Below is a small trained network, with its code and all its weights. Each question gives an input and a target symbol and asks what happens when units are switched off, that is, made to give their printed mean instead of their output.

import numpy as np


def w(rows, s, z=0):
    codes = np.array(rows[::2]) - 128.0
    scale = np.full(codes.shape[1], s)
    scale[-1] = z or s
    return codes * scale


def norm(h):
    return h / np.sqrt((h * h).mean(-1, keepdims=True) + 1e-5)


def f(y):
    return y / 2 * (1 + np.tanh(0.7978845608 * (y + 0.044715 * y**3)))


def softmax(a):
    e = np.exp(a - a.max(-1, keepdims=True))
    return e / e.sum(-1, keepdims=True)


def log_softmax(a):
    a = a - a.max(-1, keepdims=True)
    return a - np.log(np.exp(a).sum(-1, keepdims=True))


def net(x, mask):
    ids = ['ΓΞΣΨΩβδεζθλμτφ'.index(c) for c in x.split()]
    T = len(ids)
    res = E[ids] + P[:T]
    r = norm(res)
    for j in range(3):
        rows = slice(2 * j, 2 * j + 2)
        q, k, v = (r @ M[0][rows].T for M in (Q, K, V))
        z = softmax(np.where(np.tri(T) > 0, q @ k.T / 2**0.5, -1e9)) @ v
        o = O[0][rows]
        res = res + np.where(mask[j], z, o[:, -1]) @ o[:, :-1]
    y = f(norm(res) @ A[0][:, :-1].T + A[0][:, -1])
    res = res + np.where(mask[3:11], y, B[0][:, -1]) @ B[0][:, :-1]
    return log_softmax(norm(res)[-1] @ U[:, :-1].T + U[:, -1])


Q, K, V, O, A, B = {}, {}, {}, {}, {}, {}
E = w([
[202,140,129],'Γ',
[248,149,54],'Ξ',
[171,109,56],'Σ',
[199,149,157],'Ψ',
[185,173,201],'Ω',
[174,167,187],'β',
[54,190,56],'δ',
[69,233,206],'ε',
[212,111,115],'ζ',
[183,50,165],'θ',
[197,140,126],'λ',
[154,111,46],'μ',
[200,115,97],'τ',
[49,179,142],'φ',
],0.016)
P = w([
[12,135,171],'0',
[122,168,145],'1',
[136,161,136],'2',
[152,150,133],'3',
[165,142,116],'4',
[168,141,113],'5',
[168,138,110],'6',
[172,137,109],'7',
[176,136,115],'8',
[165,136,102],'9',
],0.011)
Q[0] = w([
[200,231,110],'H1',
[105,231,96],'H1',
[110,70,81],'H2',
[185,164,103],'H2',
[1,148,133],'H3',
[55,215,106],'H3',
],0.028)
K[0] = w([
[5,48,182],'H1',
[131,31,168],'H1',
[142,204,134],'H2',
[47,127,157],'H2',
[185,227,71],'H3',
[120,185,70],'H3',
],0.022)
V[0] = w([
[90,76,209],'H1',
[137,250,203],'H1',
[174,83,180],'H2',
[110,134,23],'H2',
[24,77,77],'H3',
[105,245,116],'H3',
],0.027)
O[0] = w([
[193,183,204,213],'H1',
[25,94,229,182],'H1',
[154,179,160,1],'H2',
[150,65,76,167],'H2',
[127,252,39,212],'H3',
[27,80,112,197],'H3',
],0.02,0.012)
A[0] = w([
[219,71,197,113],'N1',
[162,108,151,50],'N2',
[251,58,192,149],'N3',
[136,212,164,69],'N4',
[210,84,101,250],'N5',
[209,164,60,48],'N6',
[49,161,103,187],'N7',
[157,144,133,62],'N8',
],0.023,0.0024)
B[0] = w([
[119,215,58,213],'N1',
[104,137,104,143],'N2',
[97,252,122,230],'N3',
[158,159,164,173],'N4',
[154,126,169,191],'N5',
[200,69,150,209],'N6',
[157,178,147,244],'N7',
[108,114,138,134],'N8',
],0.041,0.011)
U = w([
[103,129,183,55],'Γ',
[77,61,130,223],'Ξ',
[173,135,71,217],'Σ',
[112,124,180,20],'Ψ',
[94,130,205,149],'Ω',
[103,129,198,88],'β',
[31,168,36,156],'δ',
[92,134,174,22],'ε',
[172,249,182,148],'ζ',
[219,143,217,49],'θ',
[87,127,211,190],'λ',
[142,121,95,4],'μ',
[225,131,146,70],'τ',
[149,182,145,220],'φ',
],0.014,0.0033)

Each question gives the input, a string of symbols that net reads in full, and the target symbol t.
The units are the heads (2 rows each of Q, K, V and O) and the neurons (one row each of A and B). Each row of codes is followed by its name. A weight is (code - 128) times the scale printed after its matrix; where a second scale follows, it is the last column's (O, A, B and U).
mask holds one flag per unit, heads first, then neurons. A switched-off unit (its flag False) gives its mean, the last column of its rows in O or B, instead of its output. The means were averaged over made-up inputs and are rounded, as every weight is.
A unit's drop is (log p(t) with every unit on - log p(t) with that unit switched off) / (log p(t) with every unit on - log p(t) with every unit switched off).
The circuit of an input: a set's keep is (log p(t) with only the set's units on - log p(t) with every unit switched off) / (log p(t) with every unit on - log p(t) with every unit switched off). Starting from all 11 units, units are removed one at a time, each time the one whose removal leaves the highest keep (on an exact tie, the one counted first), for as long as the keep stays at least 0.8.
units of the circuit, in order: the units of the circuit, biggest drop first
unit that matters most: the unit with the biggest drop
k most important neurons: the k neurons with the biggest drops, biggest first
heads that matter: for each layer, one digit per head in row order, 1 if its drop is at least 0.15 and else 0, layers parted by /
drop when u is switched off: that unit's drop, to one decimal
input δ τ Γ β, target δ: units of the circuit, in order	[H2, H3]
input τ δ Ψ Σ θ δ ζ δ, target Σ: unit that matters most	H1
input δ ε ζ τ Σ, target δ: heads that matter	101
input Ψ δ τ ζ δ Ξ θ δ δ δ, target Σ: units of the circuit, in order	[H1, H3, N3, N6]
input τ Ξ β δ, target τ: units of the circuit, in order	[H1, N6]
input δ δ Ω, target δ: units of the circuit, in order	[H2, H3]
input θ δ τ Ω δ θ ζ δ δ, target τ: units of the circuit, in order	[H1, N6, H2]
input δ δ Ω δ Ξ τ, target δ: heads that matter	001
input δ Ψ μ δ β δ δ Σ, target δ: heads that matter	001
input Ξ δ Ξ δ λ Γ Σ τ δ Γ, target Ξ: units of the circuit, in order	[H1, H2, H3]
input Ξ Ω δ ζ, target Ξ: heads that matter	100
input Ξ Ψ δ ζ, target Ξ: heads that matter	110
input θ β δ θ, target θ: heads that matter	101
input Ξ Σ δ τ τ, target Ξ: unit that matters most	H1
input θ ζ δ τ θ, target θ: 3 most important neurons	[N5, N6, N1]
input δ ζ τ Γ, target δ: drop when N2 is switched off	0.0
input δ ζ Ψ, target δ: drop when H3 is switched off	0.1
input δ δ δ τ Σ δ μ, target δ: drop when H1 is switched off	0.1
input Ξ Ψ δ τ Σ δ δ Γ λ, target Ξ: drop when H3 is switched off	0.1
input δ β τ Σ δ λ τ δ μ, target δ: unit that matters most	H3
